Here is a tiny trained network, its code and every weight. The questions are about switching its units off for an input and a class, where a switched-off unit gives its printed mean instead of its output.

import numpy as np


def w(rows, s, z=0):
    codes = np.array(rows[::2]) - 128.0
    scale = np.full(codes.shape[1], s)
    scale[-1] = z or s
    return codes * scale


def norm(h):
    return h / np.sqrt((h * h).mean(-1, keepdims=True) + 1e-5)


def f(y):
    return y / 2 * (1 + np.tanh(0.7978845608 * (y + 0.044715 * y**3)))


def log_softmax(a):
    a = a - a.max(-1, keepdims=True)
    return a - np.log(np.exp(a).sum(-1, keepdims=True))


def net(x, mask):
    res = np.array(x, float).reshape(1, 4) / 4 @ E
    u = 0
    for l in range(2):
        y = f(norm(res) @ A[l][:, :-1].T + A[l][:, -1])
        res = res + np.where(mask[u : u + 9], y, B[l][:, -1]) @ B[l][:, :-1]
        u += 9
    return log_softmax(norm(res)[-1] @ U[:, :-1].T + U[:, -1])


A, B = {}, {}
E = w([
[132,86,159,120,93,123,127],'x0',
[102,176,163,127,124,134,95],'x1',
[137,132,131,2,139,133,131],'x2',
[202,163,129,137,110,155,151],'x3',
],0.009)
A[0] = w([
[88,88,115,119,139,114,46,56],'0.n1',
[94,42,168,117,29,180,100,82],'0.n2',
[66,196,196,119,127,189,79,72],'0.n3',
[164,55,73,127,206,99,219,23],'0.n4',
[89,211,1,124,202,143,124,61],'0.n5',
[120,91,190,114,65,115,164,4],'0.n6',
[157,166,194,136,140,179,144,78],'0.n7',
[186,59,76,132,147,107,136,112],'0.n8',
[222,133,158,128,79,172,132,124],'0.n9',
],0.0084,0.0033)
B[0] = w([
[46,155,94,134,177,119,194,171],'0.n1',
[158,95,148,148,212,64,96,219],'0.n2',
[172,104,184,127,61,113,208,228],'0.n3',
[126,133,226,130,65,91,153,189],'0.n4',
[183,52,169,148,184,23,97,234],'0.n5',
[204,116,195,180,180,72,134,139],'0.n6',
[96,92,117,86,97,119,225,170],'0.n7',
[86,168,171,110,72,142,146,182],'0.n8',
[120,186,93,112,254,125,135,253],'0.n9',
],0.0093,0.0033)
A[1] = w([
[114,106,127,30,137,118,115,72],'1.n1',
[158,90,160,124,155,176,78,15],'1.n2',
[128,171,197,115,56,111,131,100],'1.n3',
[140,91,95,15,93,143,71,24],'1.n4',
[2,62,111,115,144,126,126,136],'1.n5',
[204,86,166,79,131,119,48,254],'1.n6',
[164,61,135,90,106,133,194,29],'1.n7',
[95,84,112,212,110,203,102,127],'1.n8',
[94,140,144,143,62,84,185,82],'1.n9',
],0.0098,0.004)
B[1] = w([
[126,150,110,198,70,172,88,208],'1.n1',
[222,202,201,195,162,65,174,107],'1.n2',
[142,91,189,155,20,127,175,170],'1.n3',
[77,137,49,183,7,165,45,172],'1.n4',
[254,213,96,72,163,186,206,220],'1.n5',
[65,84,80,219,172,87,109,253],'1.n6',
[165,144,183,203,51,93,195,149],'1.n7',
[76,142,48,126,44,143,32,183],'1.n8',
[149,121,198,68,62,145,178,178],'1.n9',
],0.0096,0.0053)
U = w([
[94,154,10,227,36,176,77,243],'0',
[214,124,221,151,25,65,217,203],'1',
[201,68,136,209,228,2,89,202],'2',
[213,218,49,91,196,175,203,198],'3',
[96,117,165,160,170,109,173,122],'4',
[39,60,181,62,177,245,73,3],'5',
[87,64,211,89,156,190,27,3],'6',
],0.0094,0.0064)

Each question gives the input, the list of numbers given to net, and the class t.
The units are the neurons (one row each of A and B). Each row of codes is followed by its name. A weight is (code - 128) times the scale printed after its matrix; where a second scale follows, it is the last column's (A, B and U).
mask holds one flag per neuron, layer by layer. A switched-off neuron (its flag False) gives its mean, the last column of its row in B, instead of its output. The means were averaged over made-up inputs and are rounded, as every weight is.
A unit's drop is (log p(t) with every unit on - log p(t) with that unit switched off) / (log p(t) with every unit on - log p(t) with every unit switched off).
The circuit of an input: a set's keep is (log p(t) with only the set's units on - log p(t) with every unit switched off) / (log p(t) with every unit on - log p(t) with every unit switched off). Starting from the 12 units with the biggest drops (on a tie, the unit counted first), units are removed one at a time, each time the one whose removal leaves the highest keep (on an exact tie, the one counted first), for as long as the keep stays at least 0.8.
circuit, biggest first: the units of the circuit, biggest drop first
k most important neurons: the k neurons with the biggest drops, biggest first
top k neurons in layer l: the k neurons of layer l with the biggest drops, biggest first
input [2,-1,-4,5], class 3: circuit, biggest first	[0.n9, 1.n6]
input [-5,3,6,-6], class 0: circuit, biggest first	[1.n1]
input [1,-2,6,6], class 0: circuit, biggest first	[1.n4, 0.n3]
input [4,-5,7,-7], class 0: 3 most important neurons	[1.n4, 1.n1, 0.n9]
input [-6,-2,1,6], class 2: 2 most important neurons	[0.n5, 1.n5]
input [-4,3,5,-8], class 3: 2 most important neurons	[1.n5, 0.n1]
input [3,-6,-2,-6], class 1: circuit, biggest first	[0.n4, 1.n9]
input [0,5,6,2], class 0: 2 most important neurons	[1.n4, 0.n4]
input [-6,6,4,-2], class 1: top 2 neurons in layer 1	[1.n3, 1.n7]
input [-7,6,3,-8], class 3: 2 most important neurons	[0.n1, 1.n5]
input [-1,6,7,7], class 0: top 2 neurons in layer 1	[1.n4, 1.n5]
input [-5,-2,-3,-7], class 3: top 2 neurons in layer 0	[0.n1, 0.n2]
input [5,1,-4,5], class 2: 2 most important neurons	[1.n5, 0.n9]
input [5,-2,4,-1], class 2: circuit, biggest first	[0.n2]
input [-2,6,-5,-4], class 1: top 2 neurons in layer 1	[1.n9, 1.n6]
input [-6,6,3,0], class 1: 2 most important neurons	[0.n3, 0.n9]
input [8,6,-1,4], class 2: 2 most important neurons	[0.n2, 0.n9]
input [4,6,-3,-1], class 1: top 2 neurons in layer 0	[0.n3, 0.n5]
input [2,-4,4,1], class 0: top 2 neurons in layer 0	[0.n3, 0.n1]
input [-6,-6,-2,-1], class 1: circuit, biggest first	[0.n4]
input [6,5,5,4], class 2: 3 most important neurons	[0.n6, 0.n9, 1.n6]
input [2,-4,1,-5], class 3: 3 most important neurons	[1.n5, 0.n1, 0.n3]
input [1,-2,3,4], class 3: 2 most important neurons	[0.n9, 0.n5]
